Each row is followed by one of two labels, saying whether the row has a hidden trait. Each part has a new trait and two new labels.
In the rows, zero is written as 128.
[153 136 120 112 121 146 206 118 115 110 123 205 145 139  77  90 139 141
 123  98 154 147 114 142 118 100 158  91 132  92 137 105 172 148 126 177
 205  99 160  71 191  92 131 154 124 130 164 128 125 118 110 146 114 111
 114  98 148  74 102 140 147  89 120 151 152 100 115 136 185 127 133 143
 162 176 207 103 113 158 146  87  54 145 114 156  91 100 139 100  90 173
 125 114 119 160 151  95 156 114 111 125 149  64 129 202 143 107 136 125
  91 121 132 149 163 125 110 146 118 126 130 155  73  73 137 153  97 104
 121 112 147 157 109  95  85 140 184  64 144 146 199 148 169 145 139 193
 146 149 140 176 178 109 106 162 185 106 152 152 115 140 195 149 163 165
  95 119  91  69 116 105 138 143 134 142  79 121 113 145  84 123 130 113
 131  77 132 100  85 108 139 116 124 140  92 180  85 151 126  62 129 115
 124 101 118 112 149 117 136 101 139 129 141 130  69 106 140 149  90 101
 120 170 170  90  90 134 139  95 147 158 146 150] => Z883
[155 154 132 134 128 189 204 155 140 111 135 182 153 110  77 125 126  96
  87 137 184 150 104 148 130 117 137 113  56 118 165 146 160 126 155 140
 147  89 152 110 195 104 148  93 142 116 104 171 115 144 108 157 136 129
 129 139 114 107 154 147 125  68 163 102 175 111  88 142 152  87  94 161
 121 146 103 190 100 138 107 131 115 102  72 143 105 144  89 110 167 152
 130  87  67 167 130 111 130 151 141 107 103  94 132 142  82 120 160  91
  79 117 111  97 134 152 139 161 156  93 119 165 123 200 151 133 144 111
 170 137  93 143 140 158  70 117 138 196 135 149 187 184 121 179 127 169
 190 164 110 133  91  98 103 142 147 145 175 135  99 141 200 157 125  95
 113 138 107  91 146 107 108 151 165  69 146 174 116 111 138 176 138 125
 113 121 134 109  78 155 173  91 159  95  72 152 151 154  76  89 111 104
 122 133 106 125 135 152 151 137 144 179 152 133 109 154  87 158 107 131
 144 102 160 141 157 114 102 134 160 117 140 171] => Z895
[157 128 151 129 132 145 183 130 137 112 137 194 120 130  91 110 135 118
 126 125 191 151 117 152  99 109 144  84 108 114 160 129 154 151 139 155
 156 103 149  90 179 104 119 142 140 121 157 127 135 129 133 134 140 104
 124 112 132 106 131 145 150 104 168 117 159 116  94 148 171 106  94 140
 168 148 111 137  83 154 137 116  86 116 104 140  95 139 109 107 144 131
 117  99  92 172 147  99 152 146 122 116 121  88 139 182  98 108 151 125
 103 122 123 115 144 134 139 130 133 117 129 160  94 132 130 145 120 104
 159 115 123 142 135 105  91 163 141 127 132 113 212 139 130 166 129 155
 154 152 128 167 148  94 121 137 136 138 177 148 117 142 174 116 147 147
 115 122 107  75 137  97 125 118 137  86  99 142 134 118  85 140 120 113
 139  91 122 109  89 146 151  99 135 134  98 173 124 170 109  52 106 114
 127  98  97 109 114 131 123 116 115 138 148 133  90 142 112 146  81 134
 133 132 175 111 139  97 114 122 148 123 146 162] => Z895
[146  92 164 140 136 142 255  52 153 127 136 185 112 146  84 105 146 148
 180 110 211 151 125 155  82 100 121  91 127  89 146 136 161 157 167 163
 224  93 149 117 211  64 128 120 183 125 190 129 107 133 118 116 115  38
 110 114 132  92  79 155 164 144 140 130 151 130  95 141 152 137 125 162
 148 174 191 136  80 133 149 104  35 177 125 158  80 114 110  88  98 162
  91 102 115 217 144 113 133 112 123 125  85 104  93 201 138  91 159 143
 143 116 146 113 117 136 115 185 160 144 109 133  69  91 141 118 100  89
 138 108 135 137 104 104  95 188 164 100 154 102 193 117 151 169  94 138
 145 149 137 170 137  98 121 157 128 156 154 132  96 185 175 103 144 185
 137 138 105  84 134 130 161 103  98  88 110 128 150 101  72 136 115 145
 121 113 108 101 109 128 139  88  92 145  86 193 128 150 125  86 125 117
 147  87 101 115 134 132 121  82  73  98 211 132  58 145  95 134  74 149
 107 191 136  84 102  95 139 153 147 168 156 111] => Z895
[137 125 132 149 122 160 209  90  91 129 129 176 142 120  80  92 145 113
 134 108 186 123 123 142 116  97 144  97 125 113 131 135 201 118 147 187
 173 116 159  88 222  74 127 129 157 144 192 132 127 128 105 140 120 114
  99 100 131  68 124 153 154  68 160 129 188 126  97 135 156 105  95 170
 137 182 176 155  87 152 123  63  86 111 103 118  89 105 124 103 123 188
 121 115  90 147 153 106 120 129 113 125  81 101 115 179  93  94 163 103
  84 108 134 110 137 136 131 156 117 122 127 158 103 114 145 132 124 103
 139 131 128 147  95 101  60 162 145 121 139 115 216 152 143 162 133 164
 160 162 118 150 148 116 112 160 148 158 147 151 118 163 166 163 136 161
 114 143  98  51 151  95 147 157 164 121  91 131 125 136 127 169 115  99
 108 110 125 123 103 132 118 101 100 116  46 186 125 155  97  62 134 112
 131 111 112  94 111 139 109 101 132 141 157 132  80 140 102 114  77 118
  95 181 161 103 137 103 115 114 119 146 171 119] => Z895
[142 123 143 133 186 146 178 149 125 120 130 196 107 114 133  99 100  77
 124  92 129 163 103 135  50 113 131 110 134  97 101 112 123 139 154  55
 190 110 129   1 195 144 128 138 167 149 150 122 129 120 124  58 159 127
  89 112 161  64  77 142 144 127 195 113 120  99  83 133 211 108 125 121
 134 140 127 106 129 141 112 124 106 109 112 141  96 153  90  93 143 160
 141  95  84 128 141 103 128 174  94  96 140  55 149 129  81 117 187 127
  85  92 174 104 166 143 119  67 138 129 153 146 119 101  67 193 120 109
 180 111 137 150 167 130 110 158 219 153 122 122 192  94 137 129 111 136
 129 132 137 153 150  78 209 112 163 124 163 131 103 132 138 173 147 211
 116  89 106  92 144  66 142 106 150  84 140 148 149 127  83 102 154 111
 105  84 138 164 120 125 182  98 119 114 114 108 127 152 119 132 140 127
 138 123  76 120 131 130 118  72  91 112  82 128 102 169 143 164 101 137
 153 131 170  80 157 140 124  71 193 124 147 154] => Z883
[150 115 122 151 135 135 187 125 112 111 105 195 148 137 100  94 139 129
 148 105 165 145 116 135 139 101 167 120 128 106 167 123 176 120 146 164
 180 116 144 109 196 110 105 128 146 163 171 141 145 126 111 134 136 106
  85 102 148  84 134 146 131  48 161 143 130 116  99 133 151 101 108 173
 137 182 178 141  88 152 103  97 114 104  55 135 115 129 104  98 102 157
 138 123  99 113 133 117 100 129  96 108  92  78 113 139 103 117 160  86
  88 118 120 119 182 135 162 166 111  80 113 167 122  81 101 132 103 109
 130 105 125 141  87  72  75 105 227 107 127 156 196 132 159 139 141 192
 145 135 119 167 169 133 145 127 184 133 150 128 103 108 187 135 145 136
 122 129  73  53 125 142 137 154 167  90  72 142 116 137 103 170 107 109
 116  77 124 119 139 126 135 103  55 128  92 168 114 155 140  52 132 126
 147  93  85 120 162 122 117 102 109 157 139 139  53 135 104 150  85 128
 105 146 176 101 123 106 110  77 135 152 143 120] => Z883
[154 122 147 118 140 162 200 153 132 107 145 203 144 134  87 130 129 126
  99 122 188 149 110 154  92 128 152 131  73 112 155 110 157 153 147 143
 159  76 134 100 159  92 138 152 130 113 135 147 108 121 139 144 137 109
 149 121 120 102 118 158 137 110 149  95 155 113  96 150 164 131 119 123
 165 146 130 125  96 138 128 129  92 129  96 158  87 145 104  91 138 136
 152  76 105 177 145 110 165 128 126 118 141  74 178 187 119 112 126 121
 123 136 112 127 119 138 138 131 153 103 142 163  83 132 121 148 123 118
 157 112 116 145 139 143  96 128 193 105 140 155 152 150 135 172 130 186
 164 142 148 157 145  89 153 109 167 126 161 149 110 137 202 155 147 132
 106 111 133 103 118 119 110 125 148  69 116 126 117 130  88 126 157 124
 130  90 126  95  87 138 186 101 194 133  94 166  97 134  91  60  93  92
 131 103 120 140 133 123 154 131 112 161 139 126  89 141 131 180  79 126
 160 136 145 109 123 131 119 136 171 152 132 168] => Z895
[127 109 129 154 134 159 221 134 101 112 110 189 143 111  90 134 124 111
  93 125 139 162 118 142 122 111 148 155 105 129 161 124 162 115 124 170
 132 120 152 126 196  99 125  85 138 142 131 157 161 140  89 179 135 107
  85 127 137  98 147 138 104  65 181 146 150 106 127 116 184 102  90 159
 117 143 157 193  99 152  97 100 128  92 105 164 139 124  85 126 149 173
 110 126  91  93 128 109 112 146 100 103  95  66 128 138 105  85 163  81
  66 128 120 102 152 138 154 164 140  94 144 164 121 131 102 146 118 101
 145 123  95 149 126  94 103 131 174 134 109 171 214 141 150 177 105 192
 169 132 125 181 159 143 160 159 167 153 164 108 118 120 177 193 140 128
 142 136  91  62 150 100 125 142 106  93 120 159 109 178 118 145 120 104
 121 116 134 132 115 139 156 125  96 122  65 147 125 152  99  81 126 110
 125 115 128 121 103 115 127 108 115 147 149 145  85 120  97 127  69 125
 101 140 145 132 166 127  83 140 121 144 146 134] => Z895
[173 160 122 138 134 160 126 160 151 106 124 198 128 121  98  90 130 103
 129 117 169 144  86 143  92 110 134  74  66  96 165 129 139 136 169 110
 178  78 144  46 156 126 133 126 140 141 116 162 110 127 153  98 146 119
 125 118 139  81 111 141 159 101 153 116 188 110  79 145 161 113 114 151
 134 167  83 122 120 138 131 147  92 122  72 138  89 168  98  69 156 131
 127  81  74 199 135  99 130 155 147 109 135  79 146 154  79 166 173 112
 102  97 128 106 191 139 124 115 125 107 119 148 107 134 145 170 129 106
 156 117 121 137 145 158  79 117 163 198 128 110 204 146 122 153 163 172
 141 169 108 142 103  71 108 127 164 117 175 165 106 116 178 103 134 150
  88 116 113 106 129  79 110 138 210  62 129 159 135  81  91 159 112 129
 119  77 131 106  82 133 193  70 129 102 138 112 119 169 132 115  99 124
 133  96  83 115 183 169 137 120 123 141 118 121  87 172 114 202 108 136
 161  85 179 115 141 125 136  42 206 110 144 186] => Z883
[161 119 165 120 153 150 167 150 150 113 138 188 108 133 127 124 133 110
 128 110 183 177 105 153  71 114 136 127  82  95 158 122 157 156 171 105
 173  76 135  62 178 107 129 148 145 121 152 134 125 121 144 117 149 103
 125 129 152  97  98 146 151 126 170 110 122 106  98 153 196 124 119 130
 157 140 119 115 114 148 134 135  94 135  98 151  90 147  96  88 132 135
 131  93  92 180 135 112 149 147 119 107 141  65 153 168 114 110 165 121
 128 120 125 114 145 138 132 118 156 110 130 143 108 123 101 147 120 103
 170 116 132 147 162 145 124 149 205 132 141 138 176 126 130 154 107 126
 140 130 147 163 136  58 170 119 157 128 169 135  96 140 172 130 146 156
 113  97  92 113 120 110 125 103 141  74 127 133 138 110  67 118 145 121
 131  79 126 123 103 137 172  97 142 135 119 149 103 151 122  93 105 108
 140  98  81 127 145 126 144 100  91 141 118 122  97 166 124 186  65 141
 160 126 166  85 130 120 121 112 182 128 134 167] => Z895
[179 179 106 133 121 151 150 154 179  98 120 171 123 121  72  87 140  91
 121 136 193 146  88 152 128 108 117  74  48  92 195 142 136 153 182 131
 153 116 145  93 157 123 123 123 133 133  75 157 121 143 159 104 145 108
 129 121 119 131 143 129 156 112 181 118 209 143  89 148 126 105  80 166
 147 174  61 154  98 136 145 158 119  98  82 153 112 168 102  72 168 100
 114  72  67 204 123  99 122 162 153 115 123  72 113 148  67 171 171 103
 111  90 116  94 181 140 145 143 130 103 101 164 137 188 166 146 135  93
 146 120  99 127 152 146  80 116  91 214 130  97 225 165 110 162 167 180
 146 189  93 153  92  76  84 128 138 132 181 155 101  95 197  72 128 110
  86 128 106  98 142  76 108 158 226  61 109 181 139  65  92 186 100 128
 132  73 125  97  74 152 199  69 118 110 145 155 154 195 120  78  76 137
 126  76  87 111 156 171 132 135 136 148 151 119 135 170 108 184 105 134
 157  67 176 147 167  87 113  72 199  91 143 195] => Z883
